Below are the code and all the weights of a small trained network. Each question names an input and a target symbol and asks about switching units off, where a switched-off unit gives its printed mean instead of its output.

import numpy as np


def w(rows, s, z=0):
    codes = np.array(rows[::2]) - 128.0
    scale = np.full(codes.shape[1], s)
    scale[-1] = z or s
    return codes * scale


def norm(h):
    return h / np.sqrt((h * h).mean(-1, keepdims=True) + 1e-5)


def f(y):
    return y / 2 * (1 + np.tanh(0.7978845608 * (y + 0.044715 * y**3)))


def softmax(a):
    e = np.exp(a - a.max(-1, keepdims=True))
    return e / e.sum(-1, keepdims=True)


def log_softmax(a):
    a = a - a.max(-1, keepdims=True)
    return a - np.log(np.exp(a).sum(-1, keepdims=True))


def net(x, mask):
    ids = ['ΓΔΛαβπτφ'.index(c) for c in x.split()]
    T = len(ids)
    res = E[ids] + P[:T]
    r = norm(res)
    for j in range(3):
        rows = slice(2 * j, 2 * j + 2)
        q, k, v = (r @ M[0][rows].T for M in (Q, K, V))
        z = softmax(np.where(np.tri(T) > 0, q @ k.T / 2**0.5, -1e9)) @ v
        o = O[0][rows]
        res = res + np.where(mask[j], z, o[:, -1]) @ o[:, :-1]
    y = f(norm(res) @ A[0][:, :-1].T + A[0][:, -1])
    res = res + np.where(mask[3:11], y, B[0][:, -1]) @ B[0][:, :-1]
    return log_softmax(norm(res)[-1] @ U[:, :-1].T + U[:, -1])


Q, K, V, O, A, B = {}, {}, {}, {}, {}, {}
E = w([
[161,129,157,106,127,56,89,127,86],'Γ',
[101,89,77,74,92,93,142,187,131],'Δ',
[85,80,133,51,114,126,130,167,104],'Λ',
[118,147,144,186,126,97,97,171,168],'α',
[141,102,134,191,118,103,134,200,137],'β',
[77,82,83,67,178,102,93,127,124],'π',
[112,163,170,146,134,90,70,132,148],'τ',
[107,65,117,142,30,121,3,13,100],'φ',
],0.021)
P = w([
[118,146,159,158,136,130,178,35,142],'0',
[131,86,150,129,133,112,88,137,158],'1',
[98,114,160,129,138,78,120,157,137],'2',
[82,133,136,128,138,96,143,138,123],'3',
[129,146,131,140,133,162,143,107,95],'4',
[166,106,146,116,125,161,57,161,149],'5',
[168,55,165,115,125,131,60,129,196],'6',
[96,95,180,126,145,58,106,170,139],'7',
[115,168,129,145,141,143,115,153,77],'8',
[133,175,93,127,129,181,123,126,67],'9',
[200,92,143,109,127,173,10,184,152],'10',
[141,112,173,122,143,124,88,180,119],'11',
[74,108,130,135,185,97,133,124,99],'12',
[124,157,124,125,150,157,138,121,57],'13',
],0.013)
Q[0] = w([
[98,120,93,28,115,143,109,199,163],'h0',
[206,158,90,95,142,215,73,163,130],'h0',
[253,202,183,216,138,191,116,107,82],'h1',
[170,120,197,89,199,78,156,179,197],'h1',
[254,162,221,246,93,168,82,95,87],'h2',
[172,212,88,150,135,213,139,114,68],'h2',
],0.03)
K[0] = w([
[59,143,140,152,132,68,197,97,107],'h0',
[110,50,166,130,116,70,108,125,168],'h0',
[124,56,151,108,130,85,4,226,144],'h1',
[88,187,119,131,166,112,146,178,71],'h1',
[122,98,171,104,90,81,34,238,132],'h2',
[167,37,141,111,130,122,50,139,193],'h2',
],0.037)
V[0] = w([
[141,72,45,163,219,73,84,107,86],'h0',
[53,49,102,193,29,153,43,86,61],'h0',
[51,116,92,127,250,232,147,136,175],'h1',
[144,109,23,149,66,157,157,79,140],'h1',
[136,104,128,87,218,141,140,105,74],'h2',
[197,123,251,118,88,124,198,191,95],'h2',
],0.021)
O[0] = w([
[106,176,74,142,161,54,110,120,214,186],'h0',
[119,128,123,209,100,154,7,115,148,241],'h0',
[87,143,36,174,119,213,147,159,108,2],'h1',
[146,153,133,65,160,162,53,134,127,84],'h1',
[197,103,144,123,156,116,150,92,154,51],'h2',
[88,103,87,135,214,106,63,105,178,144],'h2',
],0.014,0.013)
A[0] = w([
[216,170,225,183,130,94,117,124,124,139],'n0',
[167,113,164,171,161,69,104,154,132,132],'n1',
[233,212,151,201,86,112,192,121,134,17],'n2',
[138,163,84,27,156,221,105,173,138,2],'n3',
[99,98,76,5,162,172,125,116,183,117],'n4',
[158,173,183,240,198,114,98,181,144,108],'n5',
[176,200,196,157,166,83,111,199,189,105],'n6',
[99,109,74,8,82,164,133,164,136,26],'n7',
],0.018,0.007)
B[0] = w([
[152,141,49,140,144,134,81,176,187,245],'n0',
[99,196,156,121,112,204,152,80,141,248],'n1',
[35,191,206,180,209,238,71,118,178,157],'n2',
[166,89,103,99,88,148,250,76,179,169],'n3',
[169,160,53,173,75,113,184,147,148,170],'n4',
[170,113,118,43,137,106,181,94,110,245],'n5',
[128,66,147,167,125,179,101,202,17,235],'n6',
[124,128,133,119,250,179,108,30,102,170],'n7',
],0.022,0.012)
U = w([
[213,132,205,147,226,62,167,162,155,192],'Γ',
[203,185,126,81,138,184,113,237,65,139],'Δ',
[211,147,119,84,121,192,200,37,163,153],'Λ',
[124,151,186,118,16,94,192,125,87,248],'α',
[37,121,158,65,213,167,123,73,61,4],'β',
[93,137,19,130,173,96,157,179,164,152],'π',
[108,205,210,175,160,233,169,136,187,97],'τ',
[157,37,122,254,58,164,73,15,100,67],'φ',
],0.0079,0.0033)

Each question gives the input, a string of symbols that net reads in full, and the target symbol t.
The units are the heads (2 rows each of Q, K, V and O) and the neurons (one row each of A and B). Each row of codes is followed by its name. A weight is (code - 128) times the scale printed after its matrix; where a second scale follows, it is the last column's (O, A, B and U).
mask holds one flag per unit, heads first, then neurons. A switched-off unit (its flag False) gives its mean, the last column of its rows in O or B, instead of its output. The means were averaged over made-up inputs and are rounded, as every weight is.
A unit's drop is (log p(t) with every unit on - log p(t) with that unit switched off) / (log p(t) with every unit on - log p(t) with every unit switched off).
The circuit of an input: a set's keep is (log p(t) with only the set's units on - log p(t) with every unit switched off) / (log p(t) with every unit on - log p(t) with every unit switched off). Starting from all 11 units, units are removed one at a time, each time the one whose removal leaves the highest keep (on an exact tie, the one counted first), for as long as the keep stays at least 0.8.
units of the circuit, in order: the units of the circuit, biggest drop first
unit that matters most: the unit with the biggest drop
top k neurons: the k neurons with the biggest drops, biggest first
which heads matter: for each layer, one digit per head in row order, 1 if its drop is at least 0.15 and else 0, layers parted by /
drop of u: that unit's drop, to one decimal
input φ φ Γ Γ Δ Δ Δ Δ φ β τ α π, target Δ: which heads matter	010
input Δ τ Λ π, target Λ: unit that matters most	h1
input Δ φ Δ Δ τ, target φ: which heads matter	100
input φ β β Δ Γ, target β: units of the circuit, in order	(h2; n0)
input φ Δ Γ Λ Δ π Γ, target Λ: top 2 neurons	(n5; n1)
input τ τ Δ Δ α β Γ, target Δ: which heads matter	000
input Δ τ Δ τ φ β, target Δ: top 3 neurons	(n6; n0; n5)
input Δ φ τ α α β α, target α: units of the circuit, in order	(h2; h1; n0; n5)
input α α β Γ Λ β τ τ Γ α β, target τ: which heads matter	110
input Λ τ τ Γ Λ Δ Δ Δ π, target φ: which heads matter	111
input α Δ φ π β Δ Δ, target β: which heads matter	100
input φ τ Δ φ Λ α τ Γ Γ, target α: which heads matter	011
input Γ φ α τ τ τ Δ Γ, target τ: units of the circuit, in order	(h1; n2; n1)
input Λ Λ τ α α, target Λ: unit that matters most	n5
input β Δ τ Γ Δ α Γ Δ Γ π τ Λ, target π: units of the circuit, in order	(h2; n4)
input Λ φ π φ π Λ φ Δ, target φ: units of the circuit, in order	(h0; n5; h2)
input β α Δ τ α α, target Δ: units of the circuit, in order	(n6; n5)
input Δ α τ Δ β β Λ Γ, target β: top 3 neurons	(n1; n5; n0)
input α α π β τ Γ Δ τ Γ Λ β α, target Γ: which heads matter	011
input β β Δ α Λ Δ, target π: unit that matters most	h2
input π Γ Δ β Δ α, target Δ: top 2 neurons	(n6; n5)
input Δ α Δ τ Δ φ Γ β, target Δ: top 3 neurons	(n6; n0; n5)
input π τ α π τ Γ Γ β Δ, target τ: drop of h1	0.0
input Λ Γ π Λ Γ Γ, target π: drop of h1	0.4
input Δ φ Δ τ Γ Γ Γ, target τ: drop of h1	1.5
input Δ π Λ τ Γ α α α, target Γ: drop of h2	0.1
input Γ φ π Λ Δ β β, target Λ: unit that matters most	n5
